Each row is followed by its group, which names the range that a hidden value of the row falls in. A new part has a new value, new ranges and new names.
[ -74  198 -106  -64 -117   29   50  -88   93  123  -98   16   99  280
  248 -111  -64 -153 -120  -17   33  126  384   75  151 -236  -15 -349
  -78  -97   47 -101  303   62  376 -171   20  199  213  -19 -188   25
   62   21  276]
J
[ -57 -142 -235  243  183   18  213  -94  242  288  -34  160   -9   14
  234   84 -145  -76   45 -340   67 -254  124 -161    2   27    5   97
 -161   39 -126   46 -101  -56  246 -206  145    5  -13   75   86  -10
 -194  -31   24]
U
[  -1   29 -125   93   39  -61   29  -37 -272   29   16 -213  237 -296
   12  133  196  226   76   37  188  281 -179   27 -424  115 -210  215
  -17  197 -133  151  -31   15 -135  148   55 -359    3   90  171  -28
   85  -21 -148]
B
[ 119 -106 -169  207  -85 -218  162  -32   85  313 -151  -33  229  225
   59   75 -138 -126  121   25  131   -9   67 -160  -57   -6 -181  -53
 -149   73 -212   92   85 -120  184  -60  144   -1   44 -217   73  -91
 -382 -253  -67]
J
[ 126  277 -289 -244  -61    0    7 -268  260   53  -39  102    2  152
  226 -274 -133 -123 -218  -85  146  111  335  -45  162 -204   85 -160
 -193 -114   92 -257  193  122  438 -295  129  143  110   67 -160  174
   79  180  245]
N
[ -34  -63   80  217 -200   57  248  126  151   65  -74   88  204  366
  283  113 -237 -331  189 -174  -41 -274  508   47  220 -264 -128 -261
 -101  -70 -220   36  217 -267  286  -52  -92   26  408 -223 -226  -16
 -189  -30  231]
B
[ -67   29  239  145  -18  100    7  216 -236 -292   53 -116  -12 -295
   46  350   85  155  279  154  -88  -76  -32  163    3  -54 -146   22
 -169   87  -81   55 -264 -321  -54  140  -54 -120  172 -109 -259  -16
   61   60 -208]
W
[   9 -250   60  478  122  -93  278  220  -34  135  -10   48  143 -129
   35  353 -137   33  339  -15  -19 -323  -67 -143  -63  -17 -173  118
 -222  211 -348  227 -304 -354   45  -19   91  -36   21 -266  -20 -136
 -495 -241 -232]
W
[  56    8 -204 -139  -86  -29   98   33   64  190 -113  -82  141  200
  219  -92   72   19   55   -6  255  353  -87 -114   24   58  -27 -138
 -100  -37 -103  -45  202   74  -73   91  175   88  -45 -119  118  -74
   47 -182 -102]
W
[-117 -277  202  152 -116   80  209  333  144   86 -178  -17   26  270
  264  227   -9 -140  241  -18   71  -28  -74  -63  214   46  -22 -352
  -36 -194 -144    8   39 -242 -101  169   84  270   79 -342 -117 -242
 -127 -240 -117]
W
[ 160   13 -121  -50  -70    2 -107  -52  -37 -157   45  -99   42 -185
   36   36  -22  139  125   56  184   87  -88 -126 -132   43  -80  181
 -271   23  -53  -55 -179  -71  -38   39  138 -103   30  -68  -93   57
   35   37 -189]
B
[-257    3   45  226 -235   71 -325 -158 -373    4  -78 -217 -102  -58
   40  316  -89  -26  156  140 -251  -19  368  157 -129   34 -221    1
 -188  -41  148  171   13 -205  308   77  -37  -46  294   71 -228   10
  156 -128   40]
H
[ 190 -212  149  117 -161  -28  -62   72 -145 -294  -14 -146  -45 -379
  -72  311  -90   75  316  173   77  -66 -217 -115 -184  184 -147  277
 -236  -46 -153   45 -345 -428 -138  248  128 -231   68 -237 -124    4
 -124  -50 -331]
D
[ 183  -34 -141  -72 -142  -39 -159   13   39  -49   39  -49  -41    6
   91  -11 -104   91  161  150  166   98  -53 -231  107   89    1   24
 -354  -39   30 -112 -155  -97   14    6  272  212  -34 -241 -187   48
  -61 -160 -246]
H
[-127   49 -289  227  301  105  143   17  -40  164  138   64  151 -137
  198   73   30  245  147 -287   71 -116   63  -77 -128 -127  -86  221
 -283  320 -214  145 -186  106   49 -178   32  -97  -12  168   88  -11
  -22    0  -96]
W
[-296   85 -135  -55  217  261  -39   34   64   35   32    3  -56  -49
  304  -47  199  232 -120 -181  141  183  -64  -12  -17  -64  124 -181
 -106  -49  130  -92  -54  304    9 -134   87  287  -73  196  -97 -102
  336   91   42]
J
[ 121  208 -346   -2  -83  -18 -132 -345 -231   -7   80  -65  111 -233
   30  -58 -191   75   59  -40   13   66  356  -46 -262 -121 -168  375
 -356  179 -113   90   17  -33  313 -103   47 -320  189  165    7  234
   45   44   73]
B
[ 171   30 -149  244 -138  -79   79 -271  -15   24   -6  107   28  -97
   42  134 -453 -247  186 -114 -168 -409  576  -41   -9 -183 -183  290
 -356   85 -226  101  -47 -410  556 -182    2 -296  340  -27 -129  235
 -318   33  148]
N
[-266   20   83  202   87   -2  191  261 -184  189  -65 -175  234   63
  182  266  346  137  115   43   64  224 -124  212  -71   36 -185 -263
  147  165  -64  145  106    6 -136  143  -40  -41   41  -19   53 -205
   95 -120 -120]
H
[  93 -188  166  397 -244 -172  216  147   27  127 -144   29  149  248
   59  313 -332 -322  332  120 -139 -357  342  -37  187 -126 -232 -164
 -190    9 -268  140   15 -532  325   -6   21   38  306 -441 -228  -59
 -543 -271  -15]
W
[ 335  -21 -248 -131 -177  -71   11 -164  330   -4   74  159   21   62
  213 -252 -314 -172  -72  -70  269  -12  232 -321  142   20  130   11
 -241 -169   27 -233   32  -77  272 -181  334  185   62 -212 -191  221
 -164   17  120]
U
[ 314   31 -398   43 -178 -140   11 -431  -11  134    0   97   17 -142
   56  -92 -486 -192   92 -105    2 -122  468 -234 -111  -26  -95  432
 -403   52 -209   60   48 -270  493 -147  200 -272  169   -8   63  311
 -274  -88  116]
U
[-295   72  111  208  279  192  125  181  118  -48   22   67  -17  -50
  211  199  150  134  -12 -133  -25 -208   20  132   97 -232   13 -268
  -81   44   39  -53 -225   50  150 -233  -68  216   70   84 -282 -143
   63  198   34]
J
[ -64  -43  159  -10 -166   39 -136   31  209 -125  -78  -77  -36  134
  164   67   69 -109 -147   92  160   49   28   24   77   50   34 -411
   70 -309  300 -230   10   -2  140  -51  112  288  134 -127 -390  -72
  126  140  107]
N
[-122    3  -63 -143  112   90  130  152  -43   77 -142 -167   32  -56
  191   87  341  227   78  -10  230  426 -424   32  -84  137  -22 -104
   -3  -11  -91  -18   27  100 -313  218   91  -16 -168   38  204 -197
  255  -77 -275]
J
[  75   86  -27 -167 -266   66 -149 -160  -60 -184  -44 -102  -60  -85
  134   -7  -89  -86    0   68   59  169  215   34  -22   19  -31  -13
 -132 -197   88 -117  110 -141  175   85   79  -74  214  -15 -188  140
  217   94   92]
N
[-120   32   92 -120   63  178   40  113  165 -145  -87  -24 -131  -36
  222   83  167   68  -26  -43  120   92 -157   65  128  -22   85 -251
  -50 -191   93 -196  -90    4  -25    3   50  177    0    8 -186  -97
  234  165  -63]
D
[-189 -277   47  410  127  -46  327  358  -37  332 -137 -106  212  175
  168  427  191   63  397 -109   62  -75 -248   12  -17  135 -245  -83
  -12  206 -316  260  -75 -189 -252  198    2  -93  -29 -168  208 -317
 -216 -314 -368]
H
[-122   13   58   90  204  109  253  211  293   -5  -29   63   63  100
  259  138  192   32   25 -203  150 -135  -97   84  157 -109    3 -265
    8   -3  -36 -131 -113   22   -8 -119  -25   80   40    7 -133 -133
   47  214  -53]
N
[  83  147 -300 -174  193  -11   12   -9  180   60   98   10  139  -64
  174 -251  180  283 -195  -12  407  335 -258 -209  -78  -19  116  -93
 -138   63   72 -196  -81  360  -47 -204  273  259 -221    9  -32  -19
   81   61  -78]
J
[  96 -331  273  263 -119   36  -22  192 -222 -296  -38 -105 -158 -452
  -81  467 -177   86  467  201  -83 -219 -232 -138 -112  166 -137  291
 -337  -44 -241  146 -487 -601 -137  283  122 -122   55 -329 -168  -68
 -248 -194 -409]
J
[ 225 -132  -76  171 -283 -173  -55  -79  -48   33  -60  -90  147   63
  -18  121 -270 -136  223  134   73  -76  175 -178  -93   31 -209  111
 -270    1 -154   75  -24 -294  178   42  144  -91  184 -286 -114   38
 -311 -201  -91]
J
[-351  224 -129 -224  -59  190 -224  -60  -90  136 -111 -181 -105  227
  311  -39  284  110 -128   28   39  465  100  190  116   24   34 -402
  -15 -146  327 -119  282  289   91   22   49  298   36  202 -104  -76
  557  -27   59]
H
[ -76 -123  291  217  -12   97    6  308 -249 -252   61  -80 -124 -356
   54  414   18  178  363  210 -120 -111 -136   41   69   69  -77   35
 -224   48  -85   87 -375 -432 -104  194   70   54   63 -244 -277  -53
  -56 -126 -319]
H
[-147  443  158 -277  -80  158  -34  -23   80 -277  -40  -75  -59   76
  256   16  267  -64 -215   55  -11  169  285  466  267 -225    9 -482
  129 -170  326 -323  210   40  274  -93 -158   15  318  182 -405  108
  521  495  247]
U
[-182  -41   52  369  225  -45  304   29   25  195 -150   -1   24  -93
   86  411   93  -42  132 -152 -115 -277   10  200  -54  -18 -198   -2
   21  155 -160  141 -137 -237  203  -76  -94 -270   84  125   81 -117
 -163   73  -85]
U
[-445  -53   79  140   49  195  -99   84  -55  121  -84 -111  -24   74
  262  133  204   84 -125  -32   32  187   18   86  -75   29   27 -398
   91 -158  235   17   74  187   77  -24   50  357   42   89 -180 -217
  271  -61  141]
W
[  95  -29 -115  138 -226  -22 -197 -112 -122  -51  123  -22   90  -70
   83   -9 -277  -24   81   94   43  -35  344 -183  -88  -34  -71   85
 -297   -4   25   37  -44 -130  268  -82  184  107  203 -174 -285  141
 -119 -127   93]
W
[  21  168 -243   97  340   23  238  -13  280   75  110  162  139  -51
  192  -36   60  131  -52 -278  178 -196   39  -38   36 -220   -1   25
 -182  219 -105 -105 -191  143  187 -362   38  -29  -16  142  -53   36
  -78  267   -1]
N
[-186  207  -65 -110  229  168   -9  174   -8  -92   66 -130   63  -62
  210   78  438  361   24  -50  199  245 -273  159    9  -36  -28 -153
  -64  131   90 -115 -133  251 -232   -2  -16   30  -64  168  -67 -110
  405  204 -232]
W
[ 129 -155  -44  234 -206   -2  -78  -65  -64  -45   48   90  -66 -101
   69  116 -482 -124  260   58 -113 -294  378 -254   64  -72  -51  172
 -462  -37 -146   86 -181 -398  356  -84  188  140  202 -285 -289  126
 -345 -231    9]
W
[ -98  -12 -287   98 -104   13  -47 -302 -122  290 -162  -34  -13   48
  135   13 -243 -105   43 -101  -73   69  345  -96 -150  -39 -102  110
 -261  -32 -110  155  179  -48  383  -69   95  -27  118   99  106   22
  -47 -224  141]
J
[-229  -88  144  307    7  132  173   42  136   58 -153   91  -66  140
  211  292 -167 -234  127 -194 -196 -407  358  117  161 -206  -84 -207
 -116 -107  -97   47  -29 -272  380 -136 -116   60  285  -16 -229  -91
 -126   55  162]
D
[ -81   40   -2 -141 -167   40  -22  102 -168   22  -89 -228  123   54
  193   35  231   87   49  132  188  490 -116   76  -74  126  -77 -207
   51  -79   27  -11  229   35 -179  262   89   15   46  -75   23  -86
  280 -125  -84]
W
[ 209 -179   27   69 -421 -267   60 -156  -42  164 -271 -148   65   96
   20  156 -204 -355   89  207   58  152  139  -46  -85  247 -184  -54
   49 -212  -69   49  267 -417  224  226  184 -180  176 -280   49   31
 -248 -252   20]
U

[ 253  123  423  337  139  463 -455   53  168  361  -23 -294 -311  -96
  193  315  -43  -11 -196  -33  102 -167 -201   21  425 -161  118  580
  119 -272  -79 -192  -91   51 -192 -110 -134 -237  -14   85   15   25
 -224  118  -26]
<8>
[   3 -269  -64   -8   20 -252   49  243  174 -117 -171  -18   15   42
 -227  381   92  379  -12 -324    4  131  -68  -13  249  211   66 -561
   32  219  238 -138  -35 -191    8  279  238  317  140  196 -195  445
  303 -145  -44]
<8>
[ 142 -144   97  239 -250  170  203 -208 -349  152  113  110  309  175
  -47  226  114  327  337  156 -199 -141 -163  251  191  132   48  304
 -331 -300  -91  330  -96   36  252 -655 -298 -333  -87 -318  345 -218
  237  -42  102]
<16>
[ 104 -348 -229  352  482  -72   79 -208  258 -139   -6  221  297  346
  289  382    6  283  333 -147 -144   76  388  447  109  156  -12  130
 -104   23  -31 -314 -113 -420  -83   24  -61  323 -132   -7 -266  257
  140  226 -340]
<16>
[  83  198   -5  315 -199 -194 -181 -195 -187   49  145  -27  -46   51
  253  -63 -217  -84  198  474 -221  -10 -260  -70 -338  -18   13  481
  111   52  170  104   -7   56  -94 -142 -231 -118   46 -234  126 -266
 -341  -25   18]
<23>
[ -86 -401  126   13  -48  308 -146   99  -93   43   95  -91   -9   62
 -221  337   85  408 -114 -232   17 -169 -219   79  321  206  152 -208
 -261 -197   20   23  -13 -207  103 -194  137  -78  -67   41   79  152
  340   28    1]
<11>
[ 362 -114    7  514  168   38   -6  -71 -156   59  205  -48  149  235
   10    5  -58  182  385   57 -171   43 -158  228  -61  473   17  543
 -100  -71  172   92 -102  -34  -23 -185 -113   12 -119 -180   98 -313
  134 -165  -15]
<16>
[-190 -125 -481   -9  107 -623  165  -88  469 -484 -122   -4  229   52
   41   45 -221   -3   16   50 -405  152  221   73 -599  100 -119 -629
  249  581  308 -218   43 -290 -221  472   49  447  130  161 -215  232
 -189  -23  -41]
<10>
[-162 -139 -146  263 -236  187  -17 -259 -208  251  200  171   18  253
 -161  381  -53  289  209   84   79 -258 -223   94 -194 -203   84  -52
 -241 -275 -281  -51  -50 -254  168 -496  -36 -137 -101 -125   26   -5
   77  168 -149]
<17>
[-114 -419  117 -384  221  -98 -194  282  278 -343 -214 -127  -59 -303
  140  383  100  328 -467 -311 -229  -22  222  -10  593 -132  241 -590
   74  186   95 -125  227 -232 -107  451   49  223  -45  162 -123  539
    3  149 -144]
<11>
[ 146   29  372  -45  141   32 -233   22  114   21 -121  -76  -25 -214
  423  239  -10   22 -129  167 -164  -29  160  158  728 -272  140  260
   56 -126    4   50   93  159   14   -9 -344  -91   43 -112   15  188
 -275  158  -95]
<8>
[ 132    2  189  476 -184  314 -248   21 -414  440  471   99  -63  250
 -198  -32 -146  142  289  292  299 -149 -494  153   59   38  132  434
 -276 -433 -253  300  -11  154  310 -634 -105 -185  -17 -384  158 -384
   31 -141 -132]
<10>
[  64   24   53  320 -106  115 -357  270   36  193   92 -100 -350  -15
 -133  149  -76  107 -180  -57  218  -86 -430 -231 -182 -217  171   50
  209   29 -199 -104   18 -117 -194   27  123   15   24   18  -11  -14
 -142 -100 -129]
<23>
[  18 -171  143  213 -425  537 -109    9   55  379   99 -239  142  141
 -264  347   95  276 -201  -67   31 -319 -419  105  -41   10  161 -116
 -261 -121 -112  108 -156  -79   93 -554  -94 -346   64  -62  257   46
  -93  -95  218]
<11>
[  21   36  392  -62  192   30 -310   98  152   18 -127 -186 -290 -285
  173  261  -82   47 -231  -23  -95   -7  -13  -53  565  -46   24  101
  154 -150  142 -134   73  107 -111  216  -51  -55   -4  143    8  170
  -32  135   11]
<17>
[ 118 -312 -235  369   97   -8   28 -143   -6   28  116  155  289  417
   85  313   27  325  360  -29   -8   -4   43  340   29  154  125   64
 -225   36   37  -99 -127 -341   96 -205  -33  222   11 -128 -223  200
   72   36 -266]
<11>
[  21  240  276  299 -235  467 -399  -48   30  472   59 -201 -438 -172
    5  338  -93   -6 -304   92  105 -361 -410 -231 -118 -557  123  357
  173 -309 -416 -149   -1    2 -202 -308 -173 -438 -122    7  217 -151
 -372  180   20]
<10>
[ 161  -23  284  128   21  104 -199  396   44  171   56  -47 -183 -126
 -200  112   -9  148 -141  -78  223  -14 -237   10  438 -159  160  -92
   65 -137 -232  139  100  173   93  -53  -15   26   66  -71   39   18
   34 -183 -106]
<17>
[-195 -318 -124 -107  -25 -225  129   32 -187 -269  121  160  145   64
 -236   64  -64  282  175   26 -117    5  -39  146  151  182   30 -435
 -196  -62   61  205  115  -99  249  -87   81  140    9  -85   15   28
  399  -46  -95]
<17>
[ 159 -253 -126  314  -24   29  -33  189   39   67  162  -23  167  266
 -249  113   -5  263  138 -101  114    0 -217  202  -16  198  167 -193
 -135  114   21   77  -51 -141  118 -128   74  218  109  -92 -125   79
   63 -250 -133]
<8>
[-113  -91  -19   -9  125 -219  -83  -68 -149 -362   75  210   71  -13
  333 -113 -151  -50  163  364 -186   27  135  175  234 -178   36  234
   20  -97  -91  215  130  -30   44 -104 -193   19   34 -228   30 -111
   32  157 -242]
<23>
[ -86 -280   15   77 -294  230 -119  -41 -446  147  288  -19  -49   72
 -286  221   -3  396   48   24  -32 -279 -398  -25    5   40  237 -111
 -314 -251  -70  195   97 -148  223 -401   11 -191 -160 -185  170 -123
  165   -4  -34]
<8>
[-121 -173 -366   71  303 -477  -71   74  310 -573   -7   47   80   54
  195 -161 -241  -94   21  105 -241  172  186   93 -339   47  -22 -210
  275  420  160 -112   89 -288 -263  444   85  440  113   66 -239   78
  -89    9 -241]
<23>
[-163 -263  -91   49  130 -224 -197  333  210 -152   42   56 -150   61
 -213  149 -101  226 -106 -202  190  137 -139  -56   22  137   38 -538
   98  177   70 -166   53 -216  -51  341  356  414  127  157 -234  312
  216  -95 -196]
<9>
[ 259  198  140  228 -118    5 -188  -62 -262  140  172  -61 -126 -192
  221  -27 -132  -28   30  389 -232 -179 -178  -46  -24 -429  229  494
  118 -116 -227  243  217  173  -20 -224 -453 -241 -164 -367  218 -384
 -496    8 -109]
<17>
[-128  -94   38  247 -132  136 -116 -111 -381   99  324  169  -48  195
 -150    6 -154  129  285  252  121 -126 -319  106    9   73    1  236
 -225 -390 -154  205  -13  -19  222 -482    8 -159  -24 -208  141 -286
  290   34 -106]
<9>
[ 168   97  338  287 -348  141 -237  110 -397  544  235   12 -237   -2
 -203  251  -18  298  103  155  206 -110 -542 -133  222  -71  182  188
 -136 -311 -106  190   50  226  248 -378 -101 -202  -35 -277  186 -128
  -56 -160    0]
<10>
[  39   11 -176  106  187 -441   40   39  170 -359  -18  -36   28  -61
   34 -129 -219  -76  106  129 -284  146   56   43 -219  121  -79  -88
  255  256  201    3   86  -22 -157  312  -30  246   62   32  -63 -105
  -35 -107  -49]
<10>
[ 102  -55  211  -74   34 -106 -101  223  331    0 -287 -124  -43 -183
  107  409   96  187 -243 -161  -70   54   56    2  526 -171  118 -276
  158  147   84 -114   18   10  -73  233  -72  105  150  123  -92  454
 -110  -14  -13]
<8>
[ -33   58  354  -20 -179   83 -356  145 -158  216   64  -56 -351 -271
   40  233  -57  154 -248  126   34 -135 -300 -228  303 -316  171   47
   74 -208 -142   72  178  129   18  -67 -106 -193  -65 -115  173   10
 -168   66  -34]
<9>
[ 350   23  415  430  -53  412 -173  187   -9  452  -37 -176 -159   58
 -164  381  141  260   25 -210  214  -58 -392   18  466  166   60  426
  -33 -298  -46  -19 -218  101  -18 -294   -3 -236   35   42  148    1
  234 -157  115]
<16>
[ 213   44  -95  313   38  -73   59 -238  -53    2   -3  124  191  142
  315  175  -36   29  327  262 -180  -60  119  265  108 -279   96  431
    3  -59 -144   54  -35  -71   23 -282 -367  -47    6 -228  -48  -58
 -203  109 -214]
<8>
[-351 -188 -183 -262  128 -273 -235   83  442 -549 -116 -199  -90 -250
  188   -4 -219  -85 -485   22 -394  -33  124 -123 -335 -139   22 -508
  318  417  166 -190  184 -295 -386  523   76  195   42  220  -55  208
 -283  164  -26]
<23>
[ 150  192  214   20   38 -369  -73  288  193  -71 -222 -107 -243 -306
  -10  110  -62   11 -122   -8  -97  181 -109 -203  244  -74  -33 -103
  385  158  135  -16   82  215 -158  374  -27  108  133  109   26   92
  -36 -174   62]
<10>
[-222 -147 -517  225 -179 -274    7 -251  109 -188  134  127  212  283
  103   86 -193   64  136  249 -209  -78  -40   72 -784 -150   45 -242
   28  333   -9 -112  -11 -415 -113  -65  -46  190   55 -111 -122   59
 -317   89 -174]
<23>
[  33  -58   61  -58  413 -297  -45   73  404 -402 -367 -156 -120 -191
  208  243  -50   -1  -79 -201 -265  180  250   15  403  149 -119  -48
  331  165  347 -304  -40 -122 -314  545   95  222  103  383 -198  319
  214  111  -15]
<8>
[ -93  110  160  202  219   68 -386 -174   20  -61    6  -34 -346  -73
  367  124 -223 -141    1  205  -65  -60  -46  -60  108 -135  -77  588
  207 -244    6 -233  -32 -105 -273   40  -32 -129  -45   98  -17  -83
  -21  328 -132]
<23>
[-156 -112   67  222  180  -29 -350  202  238   27  -49  -73 -388   95
 -150  297 -123  152  -82 -263  260  115 -272 -164   34  281  -95 -136
  173    6  215 -421 -146 -242 -233  338  472  246  127  370 -229  307
  339   21  -74]
<23>
[ -70   44  232  105 -114  -41 -291  137 -171  132  -57  -13 -457 -126
  -60  322  -25  207  -60  -48  122   -4 -376 -334  205  -57   32   99
  155 -169   43 -135   -4  -42 -115   83  183  -78    5  115   43  102
  224   45  -21]
<23>
[ -31 -159  -66  235   -8  -31   16   77  166  131   45  123  110  253
 -211  290  -32  236  158  -85  206   34  -97  211  107   59    4 -317
 -114  -21  -67  -77 -105 -113  156 -137  103  207  158   16 -165  251
  166  -81 -136]
<17>
[ -25   64 -194  432  237 -266 -123 -179  -59 -221   36   42 -221  198
   90  -17 -258  -76  396  119  -79  142 -150  -59 -342  332 -212  488
  230  -15  278 -260 -163 -236 -292  174  217  139   27  175 -142 -190
  321   69 -106]
<23>
[ 145 -126 -131  144  471 -378  -41  -51  183 -324 -111  109   62   52
  387  170  -94   62  237   20 -203  178  354  229  306    0   38  143
  160  149  164 -206   45 -196 -126  348  -80  384   11   30 -343  234
  -15  143 -346]
<8>
[  78 -328  201 -150  197   96 -162  365  380 -138 -143 -230  -17 -283
    6  301  112  300 -510 -350 -203  -57   85   22  374  -59  209 -429
  103  175  -47  -62  166 -113 -174  305  -36  100 -104  100   70  301
  -95  -19   -5]
<16>
[ 130 -269 -104  -72  261 -152    9   99   -8 -508    5  -27  180 -140
  238 -101  -21   60  -29   76 -389  -35  239  216  262 -140  219   49
   68  127  -64  237  228 -120  -63   97 -246  104  -82 -168    8  -94
  -59   28 -226]
<11>
[ 178 -474   76   46   52  -95   29  275 -182  -34  186  137  295  134
 -115  160  129  534  138 -108  -43   86  -41  271  478  312  258 -295
 -325   28   63  300  132  -31  325 -101  -45  247  -47 -315   16  155
  208 -228 -164]
<16>
